Below is a small trained network, with its code and all its weights. Each question gives an input and a target symbol and asks what happens when units are switched off, that is, made to give their printed mean instead of their output.

import numpy as np


def w(rows, s, z=0):
    codes = np.array(rows[::2]) - 128.0
    scale = np.full(codes.shape[1], s)
    scale[-1] = z or s
    return codes * scale


def norm(h):
    return h / np.sqrt((h * h).mean(-1, keepdims=True) + 1e-5)


def softmax(a):
    e = np.exp(a - a.max(-1, keepdims=True))
    return e / e.sum(-1, keepdims=True)


def log_softmax(a):
    a = a - a.max(-1, keepdims=True)
    return a - np.log(np.exp(a).sum(-1, keepdims=True))


def net(x, mask):
    ids = ['ΘΦΨΩαβγδεζηλμξστ'.index(c) for c in x.split()]
    T = len(ids)
    res = E[ids] + P[:T]
    u = 0
    for l in range(2):
        r = norm(res)
        for j in range(3):
            rows = slice(4 * j, 4 * j + 4)
            q, k, v = (r @ M[l][rows].T for M in (Q, K, V))
            z = softmax(np.where(np.tri(T) > 0, q @ k.T / 4**0.5, -1e9)) @ v
            o = O[l][rows]
            res = res + np.where(mask[u + j], z, o[:, -1]) @ o[:, :-1]
        u += 3
    return log_softmax(norm(res)[-1] @ U[:, :-1].T + U[:, -1])


Q, K, V, O = {}, {}, {}, {}
E = w([
[83,108,44,152,150,97,155,143,32,102,179,29],'Θ',
[113,24,157,102,171,178,191,178,189,172,130,66],'Φ',
[120,72,153,224,194,130,151,57,96,144,61,115],'Ψ',
[78,79,66,72,141,139,191,200,120,120,181,23],'Ω',
[195,120,129,154,121,54,141,114,142,49,67,106],'α',
[185,74,80,149,16,79,84,188,151,74,189,70],'β',
[180,155,151,126,150,22,152,89,134,83,95,123],'γ',
[49,49,131,152,163,134,175,108,118,151,123,36],'δ',
[124,254,156,82,94,184,92,188,101,144,44,114],'ε',
[206,126,139,132,149,182,145,207,161,128,216,174],'ζ',
[109,149,102,252,141,124,143,83,2,141,128,99],'η',
[159,58,206,183,176,197,170,117,172,190,49,164],'λ',
[91,143,111,158,124,12,92,204,172,133,71,243],'μ',
[108,213,114,158,95,137,148,120,246,106,108,146],'ξ',
[109,151,210,74,68,174,147,93,123,85,167,188],'σ',
[192,129,26,51,140,178,67,63,148,166,76,184],'τ',
],0.0045)
P = w([
[98,87,193,89,252,158,59,103,149,8,109,45],'0',
[127,110,148,102,213,147,128,133,126,30,101,102],'1',
[142,112,119,118,178,141,153,143,128,65,106,129],'2',
[149,120,119,141,134,138,175,144,123,104,107,150],'3',
[148,123,109,157,96,119,181,141,128,144,117,167],'4',
[150,122,104,167,68,113,196,140,126,184,119,183],'5',
[152,132,99,161,34,91,214,143,121,236,122,216],'6',
],0.0031)
Q[0] = w([
[194,86,186,122,160,149,133,68,88,128,101,143],'0.h1',
[228,149,129,149,111,68,167,134,64,158,91,148],'0.h1',
[153,107,95,161,113,121,120,173,210,195,118,147],'0.h1',
[163,72,101,208,207,38,131,144,62,176,126,77],'0.h1',
[115,88,132,87,151,230,105,135,114,132,148,145],'0.h2',
[78,109,172,190,119,143,122,140,104,141,151,162],'0.h2',
[90,84,94,157,136,156,101,130,117,178,174,112],'0.h2',
[85,137,166,141,191,129,62,134,131,118,172,76],'0.h2',
[138,35,202,181,233,151,165,77,172,192,49,123],'0.h3',
[3,51,74,144,100,143,151,173,86,190,209,51],'0.h3',
[80,122,106,193,195,162,91,63,36,80,147,86],'0.h3',
[169,71,99,60,215,189,156,223,171,104,144,83],'0.h3',
],0.0072)
K[0] = w([
[208,92,181,132,136,154,124,85,86,163,113,167],'0.h1',
[168,164,88,162,56,125,134,134,69,211,133,178],'0.h1',
[124,114,106,174,129,127,185,176,205,154,115,148],'0.h1',
[176,86,33,213,168,96,103,139,82,202,93,86],'0.h1',
[147,108,142,137,202,131,139,202,148,110,139,94],'0.h2',
[143,102,108,136,190,108,111,116,96,157,83,107],'0.h2',
[94,110,147,135,174,122,117,152,88,141,140,58],'0.h2',
[105,117,157,89,184,119,55,114,121,90,122,103],'0.h2',
[101,56,216,158,166,154,139,74,195,155,60,133],'0.h3',
[65,64,120,139,120,92,179,174,104,129,142,8],'0.h3',
[87,155,134,179,168,74,95,68,50,66,101,66],'0.h3',
[158,99,147,1,170,127,111,198,225,106,172,93],'0.h3',
],0.0079)
V[0] = w([
[147,131,101,94,186,166,73,112,162,82,91,97],'0.h1',
[137,159,118,113,152,106,118,128,162,98,124,100],'0.h1',
[148,119,139,97,127,102,164,174,146,141,132,116],'0.h1',
[165,177,109,166,124,107,104,80,73,151,128,152],'0.h1',
[69,127,112,69,145,138,79,50,117,115,161,151],'0.h2',
[145,85,106,128,110,89,173,154,41,153,123,145],'0.h2',
[167,122,162,114,149,99,123,160,120,35,109,124],'0.h2',
[130,138,122,167,130,133,172,119,125,146,104,152],'0.h2',
[118,160,133,104,139,148,160,149,94,72,221,147],'0.h3',
[124,158,159,163,188,96,86,98,106,2,116,70],'0.h3',
[109,161,105,195,160,156,107,146,122,109,128,127],'0.h3',
[137,89,88,164,70,161,130,199,126,59,94,128],'0.h3',
],0.0039)
O[0] = w([
[163,106,109,231,95,44,116,122,50,172,178,89,206],'0.h1',
[185,134,116,192,147,117,107,133,80,156,130,129,141],'0.h1',
[129,206,101,131,135,155,134,134,131,181,108,157,129],'0.h1',
[91,70,90,93,189,161,121,121,147,58,114,65,78],'0.h1',
[176,40,75,180,179,194,152,174,127,49,68,120,100],'0.h2',
[157,116,205,191,96,90,119,146,100,211,128,200,85],'0.h2',
[41,99,207,101,175,115,60,45,106,94,130,93,253],'0.h2',
[103,140,132,102,116,118,160,116,148,197,151,154,141],'0.h2',
[159,135,201,153,188,126,128,62,188,179,53,171,106],'0.h3',
[156,133,156,46,35,151,186,187,233,255,138,187,144],'0.h3',
[93,166,164,84,153,164,122,171,175,180,177,102,128],'0.h3',
[53,78,178,170,90,140,15,71,178,184,154,108,184],'0.h3',
],0.0029,0.0024)
Q[1] = w([
[62,88,89,200,87,93,173,172,158,170,167,133],'1.h1',
[133,133,55,129,154,122,59,128,85,98,131,132],'1.h1',
[143,179,128,125,85,77,183,129,137,145,84,188],'1.h1',
[151,90,131,176,144,105,172,85,164,131,175,196],'1.h1',
[130,224,110,83,99,1,112,93,121,57,98,148],'1.h2',
[182,209,114,116,106,195,98,189,227,112,190,167],'1.h2',
[206,78,157,162,98,95,74,195,140,143,157,171],'1.h2',
[149,130,166,146,190,166,135,80,86,134,18,244],'1.h2',
[147,148,57,117,128,164,74,183,109,115,150,95],'1.h3',
[152,157,130,65,101,166,92,65,133,11,117,172],'1.h3',
[129,40,145,165,176,112,136,174,79,73,177,78],'1.h3',
[152,104,42,115,164,99,103,70,79,131,62,116],'1.h3',
],0.009)
K[1] = w([
[99,141,77,184,51,42,166,151,101,190,125,151],'1.h1',
[154,84,88,114,175,95,55,115,144,74,108,88],'1.h1',
[105,196,117,137,118,159,126,112,87,107,77,194],'1.h1',
[127,123,92,182,145,142,154,98,113,134,194,249],'1.h1',
[136,155,62,56,55,87,136,119,173,175,95,212],'1.h2',
[199,193,171,88,122,159,125,195,245,134,186,121],'1.h2',
[197,63,170,168,122,109,27,181,160,171,156,157],'1.h2',
[159,147,144,197,186,141,164,130,123,101,45,216],'1.h2',
[141,146,129,97,108,112,100,166,76,75,203,64],'1.h3',
[133,169,98,108,170,180,123,145,151,2,55,137],'1.h3',
[179,75,184,163,170,114,110,151,163,148,167,72],'1.h3',
[114,121,105,208,124,128,156,173,76,51,179,137],'1.h3',
],0.008)
V[1] = w([
[179,101,12,176,153,154,143,108,126,158,150,163],'1.h1',
[122,107,150,141,25,181,201,149,148,215,99,175],'1.h1',
[152,83,95,91,125,88,130,63,161,158,56,152],'1.h1',
[112,111,160,169,123,75,204,93,152,67,222,193],'1.h1',
[86,110,94,128,37,140,202,118,117,241,170,198],'1.h2',
[93,119,168,135,106,19,132,132,149,91,160,117],'1.h2',
[141,145,139,151,93,91,252,74,79,165,117,141],'1.h2',
[206,160,154,75,141,132,103,62,130,111,243,76],'1.h2',
[109,177,143,210,147,125,99,202,145,133,15,134],'1.h3',
[151,143,173,134,171,183,77,153,151,124,86,52],'1.h3',
[148,111,58,61,169,175,67,99,77,186,90,137],'1.h3',
[118,119,191,98,94,161,159,184,18,107,144,156],'1.h3',
],0.0035)
O[1] = w([
[52,208,204,90,101,121,122,98,171,160,105,129,46],'1.h1',
[102,165,3,148,72,86,109,98,129,154,87,145,149],'1.h1',
[108,155,141,113,69,126,153,194,98,146,175,91,168],'1.h1',
[163,137,87,76,159,92,75,106,134,171,104,51,174],'1.h1',
[176,78,230,128,182,169,133,156,131,59,130,82,51],'1.h2',
[113,150,112,105,152,212,93,170,126,131,98,197,160],'1.h2',
[146,112,162,166,141,242,110,172,111,125,160,60,184],'1.h2',
[103,200,114,181,55,119,124,123,137,132,34,148,110],'1.h2',
[85,183,73,113,138,94,85,210,121,110,164,116,90],'1.h3',
[113,139,169,124,163,218,108,142,65,107,163,63,251],'1.h3',
[225,102,95,134,161,126,75,134,92,135,74,117,103],'1.h3',
[79,138,186,74,105,97,97,127,110,144,35,141,113],'1.h3',
],0.0039,0.0014)
U = w([
[95,63,170,163,199,178,153,140,110,125,146,62,254],'Θ',
[65,101,85,132,88,123,186,106,102,251,88,135,83],'Φ',
[94,131,116,134,99,138,155,106,96,175,163,167,60],'Ψ',
[126,131,129,133,124,133,131,123,124,135,125,134,31],'Ω',
[140,85,160,157,28,134,28,145,167,115,161,103,107],'α',
[129,123,132,140,115,126,135,130,133,124,120,136,63],'β',
[221,155,176,76,92,129,172,190,135,186,126,105,126],'γ',
[163,133,152,122,98,137,147,146,125,155,140,145,78],'δ',
[157,110,152,218,115,156,176,161,121,102,126,221,31],'ε',
[165,183,208,180,211,121,66,86,172,157,124,150,101],'ζ',
[83,102,161,49,122,154,142,84,194,54,38,174,198],'η',
[76,216,116,76,132,140,54,166,51,108,80,56,142],'λ',
[108,101,117,43,179,67,98,168,135,123,201,187,176],'μ',
[123,191,60,124,114,191,174,137,204,54,201,106,119],'ξ',
[196,94,12,155,179,108,99,98,105,102,78,114,191],'σ',
[91,151,184,170,123,2,180,93,94,66,151,98,83],'τ',
],0.0063,0.0026)

Each question gives the input, a string of symbols that net reads in full, and the target symbol t.
The units are the heads (4 rows each of Q, K, V and O). Each row of codes is followed by its name. A weight is (code - 128) times the scale printed after its matrix; where a second scale follows, it is the last column's (O and U).
mask holds one flag per head, layer by layer. A switched-off head (its flag False) gives its mean, the last column of its rows in O, instead of its output. The means were averaged over made-up inputs and are rounded, as every weight is.
A unit's drop is (log p(t) with every unit on - log p(t) with that unit switched off) / (log p(t) with every unit on - log p(t) with every unit switched off).
The circuit of an input: a set's keep is (log p(t) with only the set's units on - log p(t) with every unit switched off) / (log p(t) with every unit on - log p(t) with every unit switched off). Starting from all 6 units, units are removed one at a time, each time the one whose removal leaves the highest keep (on an exact tie, the one counted first), for as long as the keep stays at least 0.8.
circuit, biggest first: the units of the circuit, biggest drop first
unit that matters most: the unit with the biggest drop
heads that matter: for each layer, one digit per head in row order, 1 if its drop is at least 0.15 and else 0, layers parted by /
input ξ ξ ε β ζ ξ γ, target ξ: circuit, biggest first => 1.h3; 1.h2; 0.h1
input ζ Φ τ η μ η ξ, target ξ: heads that matter => 101 / 010
input τ γ ε Θ, target Θ: circuit, biggest first => 0.h3; 1.h2
input Ω γ τ ξ τ, target ξ: unit that matters most => 1.h1
input λ τ γ γ η Ω, target Θ: circuit, biggest first => 0.h3; 1.h2; 0.h2
input σ ξ λ γ σ λ, target Φ: heads that matter => 010 / 100
input τ Ω Θ Θ σ Ω, target Φ: heads that matter => 010 / 000
input η τ η, target Φ: heads that matter => 001 / 100
input Φ γ μ μ σ ξ, target ξ: heads that matter => 101 / 010
input δ Ω γ, target γ: heads that matter => 001 / 110
input λ δ α, target λ: circuit, biggest first => 1.h2; 0.h2; 1.h3
input η ξ τ τ ε λ, target Θ: heads that matter => 001 / 010
input ξ λ ε σ γ, target σ: heads that matter => 000 / 100
input τ τ σ γ τ, target η: circuit, biggest first => 1.h1; 1.h3
input ζ β α, target ζ: unit that matters most => 0.h2
input ξ τ λ γ η ζ, target ζ: circuit, biggest first => 0.h3; 1.h1
input Ω λ σ τ σ, target σ: heads that matter => 000 / 101
input μ μ μ μ ξ ε τ, target σ: heads that matter => 011 / 001
input γ γ ζ α η β γ, target η: heads that matter => 100 / 011
input μ σ ζ Φ η α, target η: unit that matters most => 0.h1
input Φ τ λ Φ, target Φ: heads that matter => 000 / 000
input Φ τ σ ε γ μ τ, target η: heads that matter => 111 / 101
input Θ λ Ω γ, target λ: circuit, biggest first => 1.h2; 1.h3
input γ τ β τ ζ ξ γ, target ξ: circuit, biggest first => 0.h1; 1.h3; 1.h2
input σ Ω γ, target σ: circuit, biggest first => 1.h1; 1.h2
input ε τ α, target τ: heads that matter => 100 / 110
input β τ μ α γ λ Θ, target Θ: circuit, biggest first => 1.h2
input ζ ε μ Ω ζ Φ γ, target ζ: heads that matter => 111 / 010
input α σ σ σ μ ζ γ, target μ: circuit, biggest first => 1.h2; 1.h3
